Here is a tiny trained network, its code and every weight. The questions are about switching its units off for an input and a class, where a switched-off unit gives its printed mean instead of its output.

import numpy as np


def w(rows, s, z=0):
    codes = np.array(rows[::2]) - 128.0
    scale = np.full(codes.shape[1], s)
    scale[-1] = z or s
    return codes * scale


def norm(h):
    return h / np.sqrt((h * h).mean(-1, keepdims=True) + 1e-5)


def f(y):
    return y / 2 * (1 + np.tanh(0.7978845608 * (y + 0.044715 * y**3)))


def log_softmax(a):
    a = a - a.max(-1, keepdims=True)
    return a - np.log(np.exp(a).sum(-1, keepdims=True))


def net(x, mask):
    res = np.array(x, float).reshape(1, 2) / 4 @ E
    u = 0
    for l in range(3):
        y = f(norm(res) @ A[l][:, :-1].T + A[l][:, -1])
        res = res + np.where(mask[u : u + 7], y, B[l][:, -1]) @ B[l][:, :-1]
        u += 7
    return log_softmax(norm(res)[-1] @ U[:, :-1].T + U[:, -1])


A, B = {}, {}
E = w([
[183,185,38,4],'x0',
[234,41,138,90],'x1',
],0.0047)
A[0] = w([
[227,13,123,64,127],'L0N0',
[54,154,147,70,2],'L0N1',
[203,204,172,65,175],'L0N2',
[156,131,109,101,41],'L0N3',
[58,138,57,3,159],'L0N4',
[171,39,161,82,20],'L0N5',
[145,88,241,247,105],'L0N6',
],0.0058,0.00082)
B[0] = w([
[41,110,112,227,241],'L0N0',
[218,82,122,136,134],'L0N1',
[58,3,173,100,171],'L0N2',
[124,58,115,217,134],'L0N3',
[94,92,182,170,212],'L0N4',
[202,178,140,144,173],'L0N5',
[70,43,169,95,255],'L0N6',
],0.0046,0.0041)
A[1] = w([
[254,96,185,162,70],'L1N0',
[157,79,100,97,92],'L1N1',
[151,68,113,46,209],'L1N2',
[116,118,34,74,163],'L1N3',
[120,110,179,186,8],'L1N4',
[121,248,70,210,54],'L1N5',
[69,128,153,129,180],'L1N6',
],0.0083,0.0019)
B[1] = w([
[171,139,45,102,175],'L1N0',
[101,131,227,204,171],'L1N1',
[84,128,83,161,254],'L1N2',
[43,135,253,120,216],'L1N3',
[64,128,142,106,205],'L1N4',
[108,129,85,203,188],'L1N5',
[124,203,67,129,247],'L1N6',
],0.0067,0.003)
A[2] = w([
[215,19,175,126,206],'L2N0',
[176,228,108,223,199],'L2N1',
[185,77,62,92,59],'L2N2',
[194,91,170,136,156],'L2N3',
[93,184,254,172,104],'L2N4',
[61,111,98,22,253],'L2N5',
[40,131,111,168,137],'L2N6',
],0.0074,0.0023)
B[2] = w([
[107,220,90,83,190],'L2N0',
[142,77,134,104,154],'L2N1',
[45,117,87,152,118],'L2N2',
[151,190,145,109,131],'L2N3',
[89,158,96,2,197],'L2N4',
[148,37,146,228,190],'L2N5',
[229,134,119,114,254],'L2N6',
],0.007,0.0057)
U = w([
[30,58,204,73,166],'0',
[137,224,10,148,189],'1',
[183,49,108,187,163],'2',
[242,202,165,54,12],'3',
[201,221,222,100,2],'4',
[229,193,157,24,10],'5',
],0.011,0.0078)

Each question gives the input, the list of numbers given to net, and the class t.
The units are the neurons (one row each of A and B). Each row of codes is followed by its name. A weight is (code - 128) times the scale printed after its matrix; where a second scale follows, it is the last column's (A, B and U).
mask holds one flag per neuron, layer by layer. A switched-off neuron (its flag False) gives its mean, the last column of its row in B, instead of its output. The means were averaged over made-up inputs and are rounded, as every weight is.
A unit's drop is (log p(t) with every unit on - log p(t) with that unit switched off) / (log p(t) with every unit on - log p(t) with every unit switched off).
The circuit of an input: a set's keep is (log p(t) with only the set's units on - log p(t) with every unit switched off) / (log p(t) with every unit on - log p(t) with every unit switched off). Starting from the 12 units with the biggest drops (on a tie, the unit counted first), units are removed one at a time, each time the one whose removal leaves the highest keep (on an exact tie, the one counted first), for as long as the keep stays at least 0.8.
circuit, biggest first: the units of the circuit, biggest drop first
top k neurons: the k neurons with the biggest drops, biggest first
k most important neurons of layer l: the k neurons of layer l with the biggest drops, biggest first
drop when u is switched off: that unit's drop, to one decimal
input [1,4], class 1: most important neuron of layer 0	[L0N5]
input [-8,8], class 0: circuit, biggest first	[L2N6 L2N0 L2N5]
input [4,1], class 0: top 4 neurons	[L1N3 L1N1 L1N0 L0N6]
input [-4,7], class 1: circuit, biggest first	[L2N0 L1N0]
input [3,2], class 2: top 3 neurons	[L0N2 L0N4 L0N0]
input [-2,-2], class 2: top 3 neurons	[L1N3 L2N5 L1N1]
input [8,6], class 0: top 2 neurons	[L1N3 L1N1]
input [-3,0], class 2: 2 most important neurons of layer 0	[L0N4 L0N2]
input [2,5], class 1: top 3 neurons	[L2N0 L0N6 L0N5]
input [3,5], class 1: 2 most important neurons of layer 1	[L1N6 L1N5]
input [0,-2], class 2: 2 most important neurons of layer 0	[L0N1 L0N0]
input [-4,5], class 1: 2 most important neurons of layer 0	[L0N5 L0N2]
input [3,6], class 1: 2 most important neurons of layer 0	[L0N6 L0N5]
input [0,6], class 1: top neuron	[L2N0]
input [3,3], class 2: 4 most important neurons of layer 0	[L0N2 L0N4 L0N3 L0N0]
input [4,6], class 1: top 3 neurons	[L2N0 L0N5 L0N6]
input [-7,8], class 1: 2 most important neurons of layer 1	[L1N0 L1N3]
input [-2,6], class 1: top 2 neurons	[L2N0 L0N5]
input [6,5], class 0: top 2 neurons	[L1N3 L1N1]
input [6,0], class 0: circuit, biggest first	[L1N3]
input [2,0], class 2: top 2 neurons	[L1N3 L0N4]
input [5,-2], class 0: drop when L1N3 is switched off	0.9
input [8,-1], class 0: drop when L1N3 is switched off	0.7
input [7,5], class 0: 3 most important neurons of layer 1	[L1N3 L1N1 L1N2]
input [-2,5], class 1: drop when L2N0 is switched off	0.4
